Below are the code and all the weights of a small trained network. Each question names an input and a class and asks about switching units off, where a switched-off unit gives its printed mean instead of its output.

import numpy as np


def w(rows, s, z=0):
    codes = np.array(rows[::2]) - 128.0
    scale = np.full(codes.shape[1], s)
    scale[-1] = z or s
    return codes * scale


def f(y):
    return y / 2 * (1 + np.tanh(0.7978845608 * (y + 0.044715 * y**3)))


def log_softmax(a):
    a = a - a.max(-1, keepdims=True)
    return a - np.log(np.exp(a).sum(-1, keepdims=True))


def net(x, mask):
    res = np.array(x, float).reshape(1, 4) / 4 @ E
    y = f(res @ A[0][:, :-1].T + A[0][:, -1])
    res = res + np.where(mask, y, B[0][:, -1]) @ B[0][:, :-1]
    return log_softmax(res[-1] @ U[:, :-1].T + U[:, -1])


A, B = {}, {}
E = w([
[86,94,170,148,92,85,197,233,121,62],'x0',
[238,121,133,151,139,145,128,185,118,126],'x1',
[152,242,210,87,207,117,155,109,134,90],'x2',
[119,75,104,110,172,255,139,155,66,164],'x3',
],0.01)
A[0] = w([
[66,180,128,135,107,71,188,176,75,22,247],'n0',
[151,56,103,170,104,171,199,172,24,124,234],'n1',
[207,134,193,91,158,91,192,159,126,62,171],'n2',
[40,117,1,186,86,129,73,182,150,204,98],'n3',
[139,137,176,105,188,184,83,98,19,155,199],'n4',
[77,140,90,104,79,251,195,88,73,139,230],'n5',
[136,85,115,112,180,193,137,250,16,119,150],'n6',
[176,80,15,214,95,74,80,93,150,229,190],'n7',
[112,106,50,115,197,209,72,82,92,186,249],'n8',
[80,123,71,165,60,50,81,115,133,25,251],'n9',
],0.0068,0.003)
B[0] = w([
[47,64,196,65,87,10,110,169,205,15,231],'n0',
[154,99,135,95,2,214,30,215,111,76,238],'n1',
[196,173,247,114,154,140,60,91,177,99,214],'n2',
[195,176,70,121,85,166,84,69,142,163,218],'n3',
[147,100,106,129,193,148,107,114,37,148,209],'n4',
[143,144,39,53,198,183,151,139,91,113,222],'n5',
[172,72,217,173,146,225,26,141,95,72,235],'n6',
[138,201,29,224,28,122,151,137,144,200,222],'n7',
[107,217,33,48,141,200,147,107,65,185,254],'n8',
[71,143,155,143,26,41,132,166,185,153,210],'n9',
],0.0069,0.0092)
U = w([
[112,153,43,45,216,231,171,55,22,170,155],'0',
[203,173,198,113,187,57,122,50,204,88,233],'1',
[170,122,19,207,13,134,126,85,190,238,109],'2',
[181,72,122,153,109,253,94,164,46,55,6],'3',
[26,86,163,131,69,29,192,154,204,57,18],'4',
],0.007,0.0024)

Each question gives the input, the list of numbers given to net, and the class t.
The units are the neurons (one row each of A and B). Each row of codes is followed by its name. A weight is (code - 128) times the scale printed after its matrix; where a second scale follows, it is the last column's (A, B and U).
mask holds one flag per neuron, in row order. A switched-off neuron (its flag False) gives its mean, the last column of its row in B, instead of its output. The means were averaged over made-up inputs and are rounded, as every weight is.
A unit's drop is (log p(t) with every unit on - log p(t) with that unit switched off) / (log p(t) with every unit on - log p(t) with every unit switched off).
The circuit of an input: a set's keep is (log p(t) with only the set's units on - log p(t) with every unit switched off) / (log p(t) with every unit on - log p(t) with every unit switched off). Starting from all 10 units, units are removed one at a time, each time the one whose removal leaves the highest keep (on an exact tie, the one counted first), for as long as the keep stays at least 0.8.
units of the circuit, in order: the units of the circuit, biggest drop first
top k neurons: the k neurons with the biggest drops, biggest first
drop of u: that unit's drop, to one decimal
input [-3,5,-2,0], class 2: top 3 neurons -> (n7; n5; n6)
input [5,8,2,-2], class 1: units of the circuit, in order -> (n2)
input [-4,8,0,-1], class 2: top 3 neurons -> (n7; n5; n6)
input [2,1,-5,-8], class 4: top 2 neurons -> (n9; n0)
input [-7,0,-5,2], class 0: top 3 neurons -> (n8; n9; n5)
input [4,-2,7,-7], class 4: top 2 neurons -> (n0; n9)
input [-2,-7,-7,5], class 0: top 2 neurons -> (n5; n8)
input [-7,7,1,-8], class 2: top 2 neurons -> (n7; n0)
input [3,-3,0,2], class 4: drop of n8 -> 0.2
input [-2,4,-4,1], class 2: drop of n7 -> 0.9
input [6,8,2,-2], class 1: drop of n2 -> 1.1
